Below is a small trained network, with its code and all its weights. Each question gives an input and a target symbol and asks what happens when units are switched off, that is, made to give their printed mean instead of their output.

import numpy as np


def w(rows, s, z=0):
    codes = np.array(rows[::2]) - 128.0
    scale = np.full(codes.shape[1], s)
    scale[-1] = z or s
    return codes * scale


def norm(h):
    return h / np.sqrt((h * h).mean(-1, keepdims=True) + 1e-5)


def f(y):
    return y / 2 * (1 + np.tanh(0.7978845608 * (y + 0.044715 * y**3)))


def softmax(a):
    e = np.exp(a - a.max(-1, keepdims=True))
    return e / e.sum(-1, keepdims=True)


def log_softmax(a):
    a = a - a.max(-1, keepdims=True)
    return a - np.log(np.exp(a).sum(-1, keepdims=True))


def net(x, mask):
    ids = ['βδζημξτφω'.index(c) for c in x.split()]
    T = len(ids)
    res = E[ids] + P[:T]
    u = 0
    for l in range(2):
        q, k, v = (norm(res) @ M[l].T for M in (Q, K, V))
        z = softmax(np.where(np.tri(T) > 0, q @ k.T / 3**0.5, -1e9)) @ v
        res = res + np.where(mask[u], z, O[l][:, -1]) @ O[l][:, :-1]
        u += 1
        y = f(norm(res) @ A[l][:, :-1].T + A[l][:, -1])
        res = res + np.where(mask[u : u + 12], y, B[l][:, -1]) @ B[l][:, :-1]
        u += 12
    return log_softmax(norm(res)[-1] @ U[:, :-1].T + U[:, -1])


Q, K, V, O, A, B = {}, {}, {}, {}, {}, {}
E = w([
[199,179,122],'β',
[116,155,163],'δ',
[160,143,105],'ζ',
[197,135,122],'η',
[161,107,124],'μ',
[98,90,93],'ξ',
[166,7,166],'τ',
[127,151,162],'φ',
[90,152,90],'ω',
],0.014)
P = w([
[62,197,166],'0',
[175,80,255],'1',
[85,203,131],'2',
[83,80,179],'3',
[102,191,104],'4',
[196,48,164],'5',
[123,183,79],'6',
[74,60,162],'7',
[126,156,18],'8',
[200,68,90],'9',
],0.0051)
Q[0] = w([
[177,201,146],'L0H1',
[158,91,254],'L0H1',
[217,96,241],'L0H1',
],0.0042)
K[0] = w([
[2,97,111],'L0H1',
[168,140,168],'L0H1',
[145,133,139],'L0H1',
],0.0054)
V[0] = w([
[163,59,114],'L0H1',
[253,194,64],'L0H1',
[121,171,139],'L0H1',
],0.003)
O[0] = w([
[182,71,139,31],'L0H1',
[129,112,109,253],'L0H1',
[241,74,2,201],'L0H1',
],0.0032,0.00058)
A[0] = w([
[101,130,171,86],'L0N1',
[173,164,154,54],'L0N2',
[165,151,181,96],'L0N3',
[169,8,89,51],'L0N4',
[120,85,82,160],'L0N5',
[178,103,103,139],'L0N6',
[124,123,174,6],'L0N7',
[94,163,108,221],'L0N8',
[161,116,153,105],'L0N9',
[74,140,145,162],'L0N10',
[157,144,129,205],'L0N11',
[135,48,155,119],'L0N12',
],0.011,0.0025)
B[0] = w([
[173,79,107,123],'L0N1',
[117,105,146,171],'L0N2',
[95,84,153,178],'L0N3',
[93,139,192,254],'L0N4',
[7,159,175,177],'L0N5',
[99,92,147,205],'L0N6',
[130,134,56,109],'L0N7',
[171,166,254,199],'L0N8',
[60,141,147,156],'L0N9',
[172,48,187,156],'L0N10',
[106,38,148,197],'L0N11',
[138,228,127,190],'L0N12',
],0.0048,0.0035)
Q[1] = w([
[254,71,172],'L1H1',
[63,123,97],'L1H1',
[53,234,124],'L1H1',
],0.0094)
K[1] = w([
[153,161,31],'L1H1',
[113,110,185],'L1H1',
[173,154,250],'L1H1',
],0.014)
V[1] = w([
[159,55,254],'L1H1',
[247,169,128],'L1H1',
[39,207,22],'L1H1',
],0.0029)
O[1] = w([
[54,122,2,252],'L1H1',
[185,8,81,181],'L1H1',
[226,135,155,6],'L1H1',
],0.0052,0.0022)
A[1] = w([
[158,207,106,86],'L1N1',
[187,211,55,20],'L1N2',
[130,170,255,62],'L1N3',
[169,90,66,195],'L1N4',
[79,105,125,148],'L1N5',
[92,203,52,252],'L1N6',
[56,131,70,100],'L1N7',
[152,121,138,168],'L1N8',
[182,98,163,168],'L1N9',
[134,77,46,64],'L1N10',
[124,72,148,185],'L1N11',
[16,87,179,20],'L1N12',
],0.0082,0.0022)
B[1] = w([
[69,74,148,128],'L1N1',
[122,34,242,145],'L1N2',
[233,130,3,210],'L1N3',
[78,39,130,153],'L1N4',
[233,156,93,177],'L1N5',
[99,130,248,204],'L1N6',
[109,234,139,182],'L1N7',
[59,140,115,146],'L1N8',
[21,165,109,188],'L1N9',
[200,74,108,128],'L1N10',
[70,250,167,193],'L1N11',
[104,78,68,255],'L1N12',
],0.0042,0.0038)
U = w([
[155,141,255,137],'β',
[175,179,62,180],'δ',
[82,86,216,79],'ζ',
[103,31,14,87],'η',
[73,106,44,86],'μ',
[75,118,71,144],'ξ',
[37,31,96,2],'τ',
[148,129,30,162],'φ',
[169,253,219,251],'ω',
],0.0095,0.0042)

Each question gives the input, a string of symbols that net reads in full, and the target symbol t.
The units are the heads (3 rows each of Q, K, V and O) and the neurons (one row each of A and B). Each row of codes is followed by its name. A weight is (code - 128) times the scale printed after its matrix; where a second scale follows, it is the last column's (O, A, B and U).
mask holds one flag per unit, layer by layer, with each layer's heads first. A switched-off unit (its flag False) gives its mean, the last column of its rows in O or B, instead of its output. The means were averaged over made-up inputs and are rounded, as every weight is.
A unit's drop is (log p(t) with every unit on - log p(t) with that unit switched off) / (log p(t) with every unit on - log p(t) with every unit switched off).
The circuit of an input: a set's keep is (log p(t) with only the set's units on - log p(t) with every unit switched off) / (log p(t) with every unit on - log p(t) with every unit switched off). Starting from the 12 units with the biggest drops (on a tie, the unit counted first), units are removed one at a time, each time the one whose removal leaves the highest keep (on an exact tie, the one counted first), for as long as the keep stays at least 0.8.
units of the circuit, in order: the units of the circuit, biggest drop first
most important unit: the unit with the biggest drop
top k neurons: the k neurons with the biggest drops, biggest first
top k neurons in layer l: the k neurons of layer l with the biggest drops, biggest first
drop of u: that unit's drop, to one decimal
input η ω ξ β, target δ: units of the circuit, in order => (L1N3)
input τ η ω, target ω: units of the circuit, in order => (L0N8 L1N6)
input ζ β ω μ ζ ξ ω φ η, target η: units of the circuit, in order => (L0N12 L1N4)
input ω ζ μ β β δ ω δ, target ω: top 2 neurons in layer 1 => (L1N11 L1N12)
input ξ ω δ, target δ: top 3 neurons => (L1N3 L0N5 L0N10)
input ξ η ξ ξ ξ μ, target δ: top 3 neurons => (L1N3 L0N12 L0N8)
input ζ ξ δ ω τ ξ φ η δ β, target η: top 2 neurons => (L0N8 L0N4)
input δ μ ω δ η ω ω δ, target ω: top 3 neurons => (L0N10 L0N5 L0N1)
input τ φ ζ ω η ζ, target τ: top 3 neurons => (L0N8 L0N4 L1N3)
input ζ β μ ω ξ ω β ζ ω η, target ω: top 3 neurons => (L1N12 L0N4 L1N9)
input τ ω δ β ω φ η ζ ζ μ, target β: top 2 neurons => (L1N7 L0N6)
input ω δ ω ω ξ φ, target δ: top 4 neurons => (L1N3 L0N8 L1N6 L0N10)
input ζ φ δ ζ β φ ξ τ ζ ζ, target β: top 2 neurons in layer 0 => (L0N4 L0N8)
input η τ φ η τ μ δ, target δ: top neuron => (L0N8)
input ξ η ζ ω μ ζ τ τ ζ τ, target β: top 2 neurons => (L0N12 L0N4)
input η η τ τ φ ζ ξ β, target δ: top 3 neurons => (L1N3 L1N6 L0N8)
input ω β ω β ω β ξ η, target δ: top 3 neurons in layer 0 => (L0N8 L0N10 L0N12)
input ξ ξ ω, target ω: drop of L0N12 => 0.0
input δ β β φ ω β β, target β: drop of L1N2 => 0.4
input ξ ξ η τ β, target β: most important unit => L1N12
input β ξ τ ζ τ β τ δ ζ η, target β: drop of L1N6 => -0.1
